Below is a small trained network, with its code and all its weights. Each question gives an input and a class and asks what happens when units are switched off, that is, made to give their printed mean instead of their output.

import numpy as np


def w(rows, s, z=0):
    codes = np.array(rows[::2]) - 128.0
    scale = np.full(codes.shape[1], s)
    scale[-1] = z or s
    return codes * scale


def f(y):
    return np.maximum(y, 0)


def log_softmax(a):
    a = a - a.max(-1, keepdims=True)
    return a - np.log(np.exp(a).sum(-1, keepdims=True))


def net(x, mask):
    res = np.array(x, float).reshape(1, 8) / 4 @ E
    y = f(res @ A[0][:, :-1].T + A[0][:, -1])
    res = res + np.where(mask, y, B[0][:, -1]) @ B[0][:, :-1]
    return log_softmax(res[-1] @ U[:, :-1].T + U[:, -1])


A, B = {}, {}
E = w([
[154,80,39,151,150],'x0',
[216,102,204,168,112],'x1',
[56,41,164,114,129],'x2',
[203,91,78,155,106],'x3',
[83,140,128,254,89],'x4',
[132,108,86,117,143],'x5',
[107,162,187,122,187],'x6',
[128,115,164,135,232],'x7',
],0.0083)
A[0] = w([
[110,117,188,103,137,114],'N0',
[89,191,78,97,142,65],'N1',
[171,120,122,92,65,194],'N2',
[134,138,151,111,190,147],'N3',
[82,115,162,135,122,161],'N4',
[141,88,134,125,202,47],'N5',
[122,11,93,140,62,60],'N6',
[105,52,81,175,104,208],'N7',
[202,168,158,163,94,176],'N8',
[66,110,156,130,121,86],'N9',
[77,163,135,150,79,156],'N10',
[80,169,138,131,78,82],'N11',
[194,90,121,109,218,81],'N12',
[58,114,168,190,186,126],'N13',
[59,162,68,42,156,52],'N14',
[92,191,80,129,154,105],'N15',
[166,202,85,119,152,251],'N16',
[183,120,89,99,134,157],'N17',
[81,171,128,160,72,148],'N18',
],0.012,0.0032)
B[0] = w([
[129,142,149,83,126,206],'N0',
[107,163,98,208,147,207],'N1',
[174,170,156,109,2,218],'N2',
[99,59,101,84,147,200],'N3',
[103,149,164,39,111,198],'N4',
[149,101,115,90,124,186],'N5',
[63,149,24,112,66,224],'N6',
[79,215,77,40,46,244],'N7',
[179,196,193,189,130,247],'N8',
[92,103,119,57,205,191],'N9',
[114,199,146,92,165,209],'N10',
[120,126,207,121,153,193],'N11',
[179,77,195,81,150,226],'N12',
[149,139,98,76,38,239],'N13',
[211,210,166,241,128,254],'N14',
[71,178,95,159,150,204],'N15',
[141,221,166,163,182,251],'N16',
[120,152,205,29,97,215],'N17',
[122,172,147,108,161,215],'N18',
],0.0068,0.007)
U = w([
[110,147,69,144,74,159],'0',
[178,151,180,144,65,208],'1',
[159,156,145,248,155,119],'2',
[103,148,134,135,128,120],'3',
[162,62,134,101,140,171],'4',
[142,95,113,195,109,6],'5',
[165,94,157,181,143,3],'6',
[89,145,152,60,162,161],'7',
],0.015,0.0051)

Each question gives the input, the list of numbers given to net, and the class t.
The units are the neurons (one row each of A and B). Each row of codes is followed by its name. A weight is (code - 128) times the scale printed after its matrix; where a second scale follows, it is the last column's (A, B and U).
mask holds one flag per neuron, in row order. A switched-off neuron (its flag False) gives its mean, the last column of its row in B, instead of its output. The means were averaged over made-up inputs and are rounded, as every weight is.
A unit's drop is (log p(t) with every unit on - log p(t) with that unit switched off) / (log p(t) with every unit on - log p(t) with every unit switched off).
The circuit of an input: a set's keep is (log p(t) with only the set's units on - log p(t) with every unit switched off) / (log p(t) with every unit on - log p(t) with every unit switched off). Starting from the 12 units with the biggest drops (on a tie, the unit counted first), units are removed one at a time, each time the one whose removal leaves the highest keep (on an exact tie, the one counted first), for as long as the keep stays at least 0.8.
units of the circuit, in order: the units of the circuit, biggest drop first
unit that matters most: the unit with the biggest drop
k most important neurons: the k neurons with the biggest drops, biggest first
drop when u is switched off: that unit's drop, to one decimal
input [4,8,8,5,1,-4,-7,-2], class 0: unit that matters most => N6
input [-6,-1,0,1,1,7,-7,-1], class 0: units of the circuit, in order => N6, N12, N8
input [5,-7,-5,5,-8,0,6,-4], class 2: units of the circuit, in order => N14, N16
input [6,-4,-6,-2,-4,5,-1,-6], class 2: 2 most important neurons => N14, N16
input [7,2,1,5,2,6,0,5], class 7: 2 most important neurons => N7, N12
input [-5,2,8,2,7,-7,-8,4], class 0: 2 most important neurons => N6, N13
input [4,6,0,7,0,0,-8,-3], class 0: 2 most important neurons => N6, N7
input [2,8,6,-7,-5,4,5,1], class 4: drop when N10 is switched off => 0.1
input [-2,7,7,-1,6,7,-2,2], class 7: drop when N14 is switched off => 0.5
input [6,6,0,-7,-4,7,5,6], class 4: drop when N10 is switched off => 0.0
input [-6,5,1,-3,3,-2,4,4], class 7: drop when N14 is switched off => 0.3
